Here is a tiny trained network, its code and every weight. The questions are about switching its units off for an input and a class, where a switched-off unit gives its printed mean instead of its output.

import numpy as np


def w(rows, s, z=0):
    codes = np.array(rows[::2]) - 128.0
    scale = np.full(codes.shape[1], s)
    scale[-1] = z or s
    return codes * scale


def f(y):
    return np.maximum(y, 0)


def log_softmax(a):
    a = a - a.max(-1, keepdims=True)
    return a - np.log(np.exp(a).sum(-1, keepdims=True))


def net(x, mask):
    res = np.array(x, float).reshape(1, 6) / 4 @ E
    y = f(res @ A[0][:, :-1].T + A[0][:, -1])
    res = res + np.where(mask, y, B[0][:, -1]) @ B[0][:, :-1]
    return log_softmax(res[-1] @ U[:, :-1].T + U[:, -1])


A, B = {}, {}
E = w([
[198,169,222,218,152,155,39],'x0',
[44,141,245,57,48,137,151],'x1',
[166,209,38,141,23,189,101],'x2',
[3,62,94,135,44,193,87],'x3',
[155,213,114,63,135,236,241],'x4',
[156,213,59,158,77,107,197],'x5',
],0.0053)
A[0] = w([
[162,148,4,167,125,178,128,192],'neuron 1',
[159,141,166,154,200,115,120,152],'neuron 2',
[135,196,126,122,87,178,147,109],'neuron 3',
[154,135,75,150,139,138,147,219],'neuron 4',
[54,91,151,26,128,164,153,251],'neuron 5',
[69,49,144,143,117,120,104,198],'neuron 6',
[157,140,134,191,90,125,36,134],'neuron 7',
[152,87,96,127,137,62,116,139],'neuron 8',
[175,111,159,140,223,115,112,150],'neuron 9',
[153,221,127,128,61,204,154,129],'neuron 10',
[52,85,148,89,118,144,120,242],'neuron 11',
[166,179,130,96,106,161,190,117],'neuron 12',
[151,131,114,175,125,138,76,58],'neuron 13',
[67,173,116,116,84,155,121,109],'neuron 14',
[183,148,145,158,165,112,140,238],'neuron 15',
[90,93,89,132,98,141,108,229],'neuron 16',
[162,115,167,149,221,148,113,191],'neuron 17',
[175,124,175,158,255,119,109,149],'neuron 18',
[136,188,98,149,86,177,152,160],'neuron 19',
[121,119,36,166,109,172,124,195],'neuron 20',
[172,206,110,140,113,143,155,112],'neuron 21',
[68,80,145,170,114,120,91,144],'neuron 22',
],0.0091,0.0027)
B[0] = w([
[187,84,32,151,144,93,145,254],'neuron 1',
[179,104,116,188,198,163,125,212],'neuron 2',
[212,65,196,100,128,142,123,201],'neuron 3',
[154,111,53,141,151,97,146,203],'neuron 4',
[54,159,107,76,82,158,193,244],'neuron 5',
[91,134,142,123,64,112,104,214],'neuron 6',
[93,255,149,132,137,66,46,231],'neuron 7',
[130,134,144,152,139,161,137,179],'neuron 8',
[184,114,140,162,195,207,153,226],'neuron 9',
[210,62,193,118,126,137,98,242],'neuron 10',
[51,139,151,103,65,150,154,222],'neuron 11',
[170,105,143,71,133,101,107,210],'neuron 12',
[105,170,97,110,143,79,95,175],'neuron 13',
[140,117,138,148,135,194,149,190],'neuron 14',
[173,141,103,165,145,104,125,225],'neuron 15',
[87,168,82,180,122,146,128,199],'neuron 16',
[151,101,149,156,152,202,152,226],'neuron 17',
[206,110,143,181,200,208,143,253],'neuron 18',
[179,84,124,124,134,128,118,218],'neuron 19',
[138,130,33,162,136,122,157,218],'neuron 20',
[178,89,133,118,132,93,94,210],'neuron 21',
[96,153,166,92,55,84,73,202],'neuron 22',
],0.0083,0.0067)
U = w([
[116,172,129,97,186,83,155,3],'0',
[150,161,201,160,120,123,22,75],'1',
[166,95,85,239,198,186,171,216],'2',
[3,164,116,107,22,103,129,178],'3',
[108,213,67,72,161,41,142,207],'4',
[190,37,114,90,117,62,122,13],'5',
[108,72,189,48,112,226,186,159],'6',
],0.007,0.0026)

Each question gives the input, the list of numbers given to net, and the class t.
The units are the neurons (one row each of A and B). Each row of codes is followed by its name. A weight is (code - 128) times the scale printed after its matrix; where a second scale follows, it is the last column's (A, B and U).
mask holds one flag per neuron, in row order. A switched-off neuron (its flag False) gives its mean, the last column of its row in B, instead of its output. The means were averaged over made-up inputs and are rounded, as every weight is.
A unit's drop is (log p(t) with every unit on - log p(t) with that unit switched off) / (log p(t) with every unit on - log p(t) with every unit switched off).
The circuit of an input: a set's keep is (log p(t) with only the set's units on - log p(t) with every unit switched off) / (log p(t) with every unit on - log p(t) with every unit switched off). Starting from the 12 units with the biggest drops (on a tie, the unit counted first), units are removed one at a time, each time the one whose removal leaves the highest keep (on an exact tie, the one counted first), for as long as the keep stays at least 0.8.
units of the circuit, in order: the units of the circuit, biggest drop first
most important unit: the unit with the biggest drop
k most important neurons: the k neurons with the biggest drops, biggest first
drop when u is switched off: that unit's drop, to one decimal
input [-2,2,6,-4,-5,-4], class 4: most important unit => neuron 10
input [7,5,0,-8,-7,-2], class 2: 3 most important neurons => (neuron 18; neuron 9; neuron 2)
input [-6,-4,-7,-1,3,7], class 4: units of the circuit, in order => (neuron 18; neuron 17)
input [5,-4,-1,3,-5,-2], class 1: units of the circuit, in order => (neuron 7; neuron 22)
input [-5,-7,-3,6,2,1], class 3: units of the circuit, in order => (neuron 18; neuron 9; neuron 2)
input [-8,-4,-5,7,6,3], class 3: units of the circuit, in order => (neuron 5; neuron 18; neuron 9)
input [5,-4,-5,4,-7,-8], class 1: 2 most important neurons => (neuron 22; neuron 7)
input [-5,-7,6,6,-3,-5], class 4: 2 most important neurons => (neuron 1; neuron 20)
input [-7,-3,5,3,1,5], class 5: 2 most important neurons => (neuron 18; neuron 9)
input [-5,5,-1,-4,6,7], class 5: drop when neuron 21 is switched off => 0.2
input [6,-8,5,3,-1,8], class 5: drop when neuron 17 is switched off => 0.1
input [2,0,6,8,-8,0], class 3: drop when neuron 18 is switched off => 0.0
